Below are the code and all the weights of a small trained network. Each question names an input and a class and asks about switching units off, where a switched-off unit gives its printed mean instead of its output.

import numpy as np


def w(rows, s, z=0):
    codes = np.array(rows[::2]) - 128.0
    scale = np.full(codes.shape[1], s)
    scale[-1] = z or s
    return codes * scale


def f(y):
    return y / 2 * (1 + np.tanh(0.7978845608 * (y + 0.044715 * y**3)))


def log_softmax(a):
    a = a - a.max(-1, keepdims=True)
    return a - np.log(np.exp(a).sum(-1, keepdims=True))


def net(x, mask):
    res = np.array(x, float).reshape(1, 5) / 4 @ E
    y = f(res @ A[0][:, :-1].T + A[0][:, -1])
    res = res + np.where(mask, y, B[0][:, -1]) @ B[0][:, :-1]
    return log_softmax(res[-1] @ U[:, :-1].T + U[:, -1])


A, B = {}, {}
E = w([
[127,131,126,125,124,132,133,136,122,129,126,125],'x0',
[145,127,123,123,123,131,134,136,125,134,122,131],'x1',
[129,78,131,135,227,235,225,142,198,144,244,132],'x2',
[141,64,249,173,124,36,177,177,110,27,93,246],'x3',
[1,53,143,19,42,138,128,187,221,139,89,140],'x4',
],0.0073)
A[0] = w([
[136,109,138,146,119,128,131,135,135,151,123,114,123],'neuron 1',
[81,130,75,83,64,141,53,140,148,158,101,77,124],'neuron 2',
[132,123,128,106,104,134,125,104,124,134,123,109,111],'neuron 3',
[125,184,57,127,151,219,107,68,133,198,171,35,212],'neuron 4',
[80,83,164,100,115,152,171,182,188,118,132,174,37],'neuron 5',
[102,93,98,148,138,128,118,122,108,123,123,134,125],'neuron 6',
[198,228,97,178,153,105,65,47,2,152,142,83,28],'neuron 7',
[182,124,149,184,193,124,179,137,128,99,152,152,113],'neuron 8',
[143,187,80,126,172,202,113,81,131,192,181,66,36],'neuron 9',
[172,115,145,189,191,127,183,130,104,77,172,150,109],'neuron 10',
[119,115,118,72,75,119,77,125,131,164,100,94,113],'neuron 11',
[98,86,116,79,150,216,186,155,211,172,219,118,1],'neuron 12',
[152,98,141,190,196,126,200,126,112,86,171,175,115],'neuron 13',
[129,89,111,102,159,203,154,142,184,160,179,128,84],'neuron 14',
[63,16,158,64,80,152,153,190,209,126,121,157,39],'neuron 15',
[111,139,94,56,79,101,76,111,155,127,109,89,113],'neuron 16',
[101,177,89,61,93,138,77,128,148,168,97,92,125],'neuron 17',
[98,148,96,94,104,129,89,143,149,139,77,100,108],'neuron 18',
[80,48,158,104,114,74,143,162,154,99,104,186,139],'neuron 19',
[103,86,159,117,74,71,119,169,114,88,81,178,34],'neuron 20',
[148,207,56,127,178,219,105,75,163,210,166,81,60],'neuron 21',
[156,199,141,173,68,32,49,107,38,80,67,155,41],'neuron 22',
[172,133,186,164,193,144,191,135,107,90,168,167,114],'neuron 23',
[146,138,151,110,124,111,127,126,139,141,148,121,128],'neuron 24',
],0.0064,0.0083)
B[0] = w([
[120,120,128,127,146,120,126,116,134,130,127,136,127],'neuron 1',
[93,143,120,72,93,170,85,164,177,179,144,150,178],'neuron 2',
[114,134,137,135,124,140,120,136,125,139,135,144,128],'neuron 3',
[179,166,172,118,143,58,108,93,145,87,79,157,249],'neuron 4',
[142,119,78,157,153,135,177,101,86,114,138,105,148],'neuron 5',
[123,129,130,127,131,132,135,118,130,137,113,125,127],'neuron 6',
[190,198,255,70,95,26,87,117,160,114,37,175,185],'neuron 7',
[84,85,71,120,93,186,120,156,136,172,195,139,158],'neuron 8',
[136,85,69,190,190,138,175,82,79,86,156,82,178],'neuron 9',
[80,90,80,116,91,184,119,142,155,160,191,111,162],'neuron 10',
[89,141,133,72,104,159,82,169,166,160,131,168,155],'neuron 11',
[226,191,243,96,113,17,84,94,172,90,44,168,163],'neuron 12',
[76,87,86,117,106,185,117,154,118,154,191,126,166],'neuron 13',
[173,146,161,123,142,76,129,111,114,93,99,123,159],'neuron 14',
[204,114,59,207,198,68,177,56,64,57,113,75,172],'neuron 15',
[90,137,126,82,100,154,80,171,164,177,134,170,159],'neuron 16',
[87,112,131,88,85,163,103,183,175,188,144,168,173],'neuron 17',
[97,125,141,96,105,145,97,156,146,140,138,147,150],'neuron 18',
[181,141,136,136,148,89,135,93,126,91,105,122,180],'neuron 19',
[159,192,212,71,117,94,54,129,191,128,80,198,155],'neuron 20',
[172,92,97,192,174,117,191,95,65,75,143,80,197],'neuron 21',
[192,71,34,213,207,107,206,48,63,51,158,50,174],'neuron 22',
[86,97,64,121,101,183,135,149,138,158,199,133,164],'neuron 23',
[136,113,122,113,142,144,129,127,128,117,121,143,128],'neuron 24',
],0.0072,0.014)
U = w([
[163,213,232,94,114,76,83,118,165,99,63,189,131],'0',
[153,64,18,219,157,132,223,90,34,65,175,57,235],'1',
[1,107,74,93,87,250,95,197,173,248,202,160,1],'2',
],0.0075,0.0015)

Each question gives the input, the list of numbers given to net, and the class t.
The units are the neurons (one row each of A and B). Each row of codes is followed by its name. A weight is (code - 128) times the scale printed after its matrix; where a second scale follows, it is the last column's (A, B and U).
mask holds one flag per neuron, in row order. A switched-off neuron (its flag False) gives its mean, the last column of its row in B, instead of its output. The means were averaged over made-up inputs and are rounded, as every weight is.
A unit's drop is (log p(t) with every unit on - log p(t) with that unit switched off) / (log p(t) with every unit on - log p(t) with every unit switched off).
The circuit of an input: a set's keep is (log p(t) with only the set's units on - log p(t) with every unit switched off) / (log p(t) with every unit on - log p(t) with every unit switched off). Starting from the 12 units with the biggest drops (on a tie, the unit counted first), units are removed one at a time, each time the one whose removal leaves the highest keep (on an exact tie, the one counted first), for as long as the keep stays at least 0.8.
units of the circuit, in order: the units of the circuit, biggest drop first
top k neurons: the k neurons with the biggest drops, biggest first
drop when u is switched off: that unit's drop, to one decimal
input [5,-8,-1,-5,-2], class 0: units of the circuit, in order -> neuron 22
input [8,3,-1,-8,-2], class 0: top 3 neurons -> neuron 4; neuron 7; neuron 22
input [-2,-4,-3,2,-6], class 1: top 2 neurons -> neuron 22; neuron 4
input [4,-7,1,6,4], class 1: top 2 neurons -> neuron 15; neuron 7
input [2,5,1,-7,4], class 0: top 2 neurons -> neuron 4; neuron 12
input [8,3,-7,2,-5], class 1: top 2 neurons -> neuron 22; neuron 4
input [-2,-8,1,3,1], class 1: top 3 neurons -> neuron 7; neuron 4; neuron 2
input [-6,-4,2,-7,8], class 0: top 2 neurons -> neuron 12; neuron 4
input [-7,2,-4,2,0], class 1: top 4 neurons -> neuron 7; neuron 22; neuron 4; neuron 12
input [6,-1,-3,3,0], class 1: top 2 neurons -> neuron 7; neuron 4
input [4,7,2,-7,6], class 0: top 2 neurons -> neuron 12; neuron 4
input [3,-4,-2,-6,-8], class 0: top 2 neurons -> neuron 7; neuron 4
input [3,-6,1,8,-6], class 2: drop when neuron 15 is switched off -> 0.1
input [3,1,3,-3,7], class 0: top neuron -> neuron 12
input [-2,-4,6,-2,5], class 0: drop when neuron 12 is switched off -> 2.1
input [2,8,-2,-3,-5], class 0: drop when neuron 7 is switched off -> 1.9
input [-6,6,-6,5,-7], class 1: drop when neuron 22 is switched off -> 2.4
